Below are the code and all the weights of a small trained network. Each question names an input and a class and asks about switching units off, where a switched-off unit gives its printed mean instead of its output.

import numpy as np


def w(rows, s, z=0):
    codes = np.array(rows[::2]) - 128.0
    scale = np.full(codes.shape[1], s)
    scale[-1] = z or s
    return codes * scale


def f(y):
    return np.maximum(y, 0)


def log_softmax(a):
    a = a - a.max(-1, keepdims=True)
    return a - np.log(np.exp(a).sum(-1, keepdims=True))


def net(x, mask):
    res = np.array(x, float).reshape(1, 5) / 4 @ E
    y = f(res @ A[0][:, :-1].T + A[0][:, -1])
    res = res + np.where(mask, y, B[0][:, -1]) @ B[0][:, :-1]
    return log_softmax(res[-1] @ U[:, :-1].T + U[:, -1])


A, B = {}, {}
E = w([
[187,22,151,164,148,193,166,217,78,161,127],'x0',
[94,117,60,32,184,117,214,109,81,155,23],'x1',
[59,114,171,208,152,61,200,160,129,155,172],'x2',
[167,136,123,86,203,164,137,60,196,254,243],'x3',
[146,53,174,47,197,102,173,163,222,36,152],'x4',
],0.0093)
A[0] = w([
[84,195,131,123,92,32,120,69,180,64,113,65],'N0',
[192,142,185,204,64,125,45,149,182,82,213,93],'N1',
[152,75,160,91,155,108,175,110,191,38,158,53],'N2',
[96,175,109,62,99,46,69,88,143,124,160,82],'N3',
[225,145,66,40,126,198,1,145,139,82,88,69],'N4',
[118,129,148,148,63,63,122,180,112,55,47,38],'N5',
[126,112,130,140,96,103,92,142,80,57,74,2],'N6',
[204,72,174,163,148,211,154,173,66,135,113,58],'N7',
[116,90,130,90,170,137,122,137,157,59,147,27],'N8',
],0.0074,0.0028)
B[0] = w([
[167,116,183,150,213,112,94,127,94,84,66,214],'N0',
[86,108,54,9,91,70,161,155,144,189,48,251],'N1',
[69,189,105,179,53,190,80,74,36,155,152,206],'N2',
[215,17,254,137,116,139,130,167,72,99,141,196],'N3',
[74,191,25,189,226,69,93,233,132,85,174,234],'N4',
[180,235,104,115,160,166,168,77,216,189,233,222],'N5',
[175,156,132,96,138,196,160,97,197,184,150,193],'N6',
[157,71,210,101,140,98,40,196,107,106,111,195],'N7',
[109,137,97,171,20,216,66,73,104,135,62,173],'N8',
],0.0068,0.011)
U = w([
[255,141,133,90,163,205,170,73,227,173,236,107],'0',
[225,80,252,127,167,122,75,152,85,76,65,2],'1',
[63,142,97,212,28,209,74,62,30,137,101,118],'2',
[70,94,69,1,114,75,197,131,152,132,15,128],'3',
[35,131,106,222,191,69,154,179,139,86,188,254],'4',
],0.0084,0.0027)

Each question gives the input, the list of numbers given to net, and the class t.
The units are the neurons (one row each of A and B). Each row of codes is followed by its name. A weight is (code - 128) times the scale printed after its matrix; where a second scale follows, it is the last column's (A, B and U).
mask holds one flag per neuron, in row order. A switched-off neuron (its flag False) gives its mean, the last column of its row in B, instead of its output. The means were averaged over made-up inputs and are rounded, as every weight is.
A unit's drop is (log p(t) with every unit on - log p(t) with that unit switched off) / (log p(t) with every unit on - log p(t) with every unit switched off).
The circuit of an input: a set's keep is (log p(t) with only the set's units on - log p(t) with every unit switched off) / (log p(t) with every unit on - log p(t) with every unit switched off). Starting from all 9 units, units are removed one at a time, each time the one whose removal leaves the highest keep (on an exact tie, the one counted first), for as long as the keep stays at least 0.8.
circuit, biggest first: the units of the circuit, biggest drop first
unit that matters most: the unit with the biggest drop
top k neurons: the k neurons with the biggest drops, biggest first
drop of u: that unit's drop, to one decimal
input [1,2,1,-7,-7], class 0: top 3 neurons : [N5, N6, N2]
input [-5,-2,2,4,5], class 1: circuit, biggest first : [N5, N3]
input [-5,-7,2,-8,5], class 0: circuit, biggest first : [N5]
input [-8,3,-6,4,8], class 1: top 2 neurons : [N3, N0]
input [3,0,-8,7,3], class 4: circuit, biggest first : [N4, N5]
input [2,-2,1,1,3], class 2: top 3 neurons : [N5, N4, N2]
input [-5,3,-6,5,4], class 4: top 2 neurons : [N4, N5]
input [-2,-4,-1,2,-2], class 3: circuit, biggest first : [N1, N5, N2]
input [-8,7,0,1,3], class 1: circuit, biggest first : [N3, N0]
input [-4,-3,-6,-3,1], class 4: top 2 neurons : [N4, N7]
input [-7,4,-5,-4,-4], class 1: top 3 neurons : [N3, N0, N1]
input [5,4,-2,0,0], class 1: top 3 neurons : [N1, N7, N5]
input [-1,2,-6,3,-3], class 4: top 3 neurons : [N4, N1, N5]
input [4,5,-1,4,8], class 2: top neuron : [N2]
input [6,-2,-8,-4,1], class 4: top 2 neurons : [N4, N3]
input [5,5,-5,-7,-5], class 0: top 3 neurons : [N5, N6, N1]
input [-1,-7,7,1,-2], class 3: top 2 neurons : [N1, N4]
input [-7,-4,5,3,4], class 1: top 4 neurons : [N3, N0, N4, N5]
input [-8,0,1,-5,6], class 1: top 2 neurons : [N0, N3]
input [7,-3,0,2,-2], class 1: unit that matters most : N7
input [2,-5,2,4,8], class 2: drop of N2 : 0.4
input [-4,3,3,4,6], class 2: drop of N5 : 0.1
input [-5,2,5,-8,-1], class 0: drop of N5 : 0.6
input [7,3,-4,1,-2], class 1: drop of N1 : 0.3
